Two labels a row:
[-10  -3   6   2  -6   1  29   0   0   3   7   3   2  -3  -1  -1   2   7
   9  12  17   2  -5  -1   6   3 -13   7   2   7   2   8 -12  -2  -8  -7
  -2 -31   2   1  -7  -1   4   0 -13  -7  -4   1   6  -3  19  22   1  -1
  10 -10] : Q/E
[ 11  -5   2 -26   3   1 -14   6   8  -8 -15  -4   5  -2   3   0  -5   8
 -11  -4  -9   0  -4  -3  -1  -1   6   0  -1 -16   4  -3  11  -3 -10  28
  -1  13  -4  -7  -7 -10   0   0  49   7  -2  -9  -4   9 -12   7   0  -2
  -8  12] : C/E
[ -3   5  10 -18   4   1  14 -10  14  11 -18 -15   9  -1   0   4 -11  17
 -31  17 -30   0  -8  -2  -6   5  16   8  -2  -8  20   3  24   6  -5  44
  -1   5   6  -7 -39 -14  18   0  49   2 -12 -12 -33  -3  -9  39  11   3
 -12   5] : W/E
[  2  12  -1 -33   2   1   4   3  13   2 -10  -7   5   0  -5   1  -8  11
  -7  -1  -6  -1  -2   3   3  -2   2   6   0  -6   9  -2   7   0 -12   7
  -1   6  -1  -9  -7   0  -3  -3  19  15 -11  -5  -6  -1 -10  11   1   3
  -4  19] : C/G
[ -5  -2   3  -7   2   0  33   1  10   6  -2  -3   2   1  -2  -4   0   3
   2   7  -3   2  -5   4   5   1 -10  -1  -2   1   3  -4   5   3  -9  14
   3  -3   1  -7  -7 -12   1   0  -2   3   2  -4   4   0   2  17   0  -1
   4  -5] : C/N
[ -3   4   2   0   2  -1  21   0   6   6   7  -2   5   0  -1   0  -1  -3
   1   4 -10   3  -5   1   2   0  -5  -1   0   0   0   1  -3  -1  -4  13
   0   9   4   0  -7  -9   2   1 -23  -5  -2  -3  -1  -2   2  10   0   0
   2  -7] : C/N
[  2  -1   0 -11   5   0  14   6  21 -18   4   7  -3   1   5  -2   5  -2
   1 -28  40   3  -2   3   9  -8 -10   0   0  -5  -2  -3   4   1 -16  -1
   3   2  -9 -11  36  -4 -17   2  -9  37  10  -5  25   7   5   3  -1  -2
  -5   2] : C/G
[ -1   2   3  -4   3   2  41  -4   8  13  -2  -6  -9   3  -4  -1  -2   8
  11  -6  -5   3   3   6   4  -5  -5   3  -1   5   5   0   0   0  -6 -13
  -2 -31   1  -7   0  -7  -2   4  -2   7  -6  -2  -4   1   2  18  -1  -1
  12   6] : C/G
[ -9  -5  11  -7  -6   2  13  -1  11 -16   2   7   5  -4   2   0   3   8
 -18   3  33  -1 -11  -8   2   1  -6   7  -2  -2   6  10   1   2 -14  19
   0 -14   1   2   2  -9   0  -4  42   9   6  -7  11  -1  20  33   7  -2
  -5 -11] : W/E
[  0  -3   5 -35   5   4 -31  -1  10  -5 -28  -9   4  -3   1   4 -11  23
 -31  -1 -13  -2  -4  -5  -7  -1  15   6  -1 -13  14  -3  23   2  -6  27
  -1  14  -5 -13 -20  -3   3   0  49  21  -8 -11 -26   1 -13  14   1   0
 -15  22] : C/N
[  1   3   2 -36   1   0  -9   9   8  -4 -13  -7   4   0   3   2  -7  11
  -7   2  -5  -2  -2   1   2  -3   3   2  -1  -6   6  -3   4   0 -10  11
  -1  -1  -2  -4 -10   0  -1   0  37   8 -12  -7  -6  -1 -12  10   2   1
  -5  20] : C/N
[  6  -2   2 -28   4   1 -21   2  12  -3 -15  -8   0   0  -1   0  -6   6
 -18  -5  -5   2  -1  -4   1  -5   3  -7   2  -8   0  -6  16  -2  -6  12
   1  31  -6  -8   3   8  -7   1  35  22  -4  -6  -5   2 -11  -9  -3   0
  -7  14] : C/N
[  5  11   3 -18  -1  -1 -15  -7  14  -8   0  -3   3   4   1   1  -2   9
 -18  -8  27   1  -1   1  -8  -8   5  12   2  -6   8   3  12   5 -13  -2
   1   8  -4  -2   9   8  -5  -1  20  31 -10  -1  -4   3   6  13   4   7
 -12   5] : Q/G
[  5  14   6   2   2  -2  40 -12  10  14   2  -7   2   3  -4   1  -6   7
 -10  10  -6   2   2   3   2  -1   6   2  -1   5  10   4   9   2  -2   3
   1 -22   9  -3 -12  -5   7   0  20   5 -12  -5 -16  -5   2  35   6   5
  -1  -2] : W/G
[ -8 -11   9 -18   0   1   2   3   2  -4 -15   1   5  -4   2   2  -4   8
 -18  19  -2  -4  -7  -9   0   3   1   0   0  -5   3   6   2  -1  -6  27
  -1  -1   3  -4 -18  -1   8   1  49  -6  -5  -7  -3  -4   9  22   2  -4
  -3  -2] : W/E
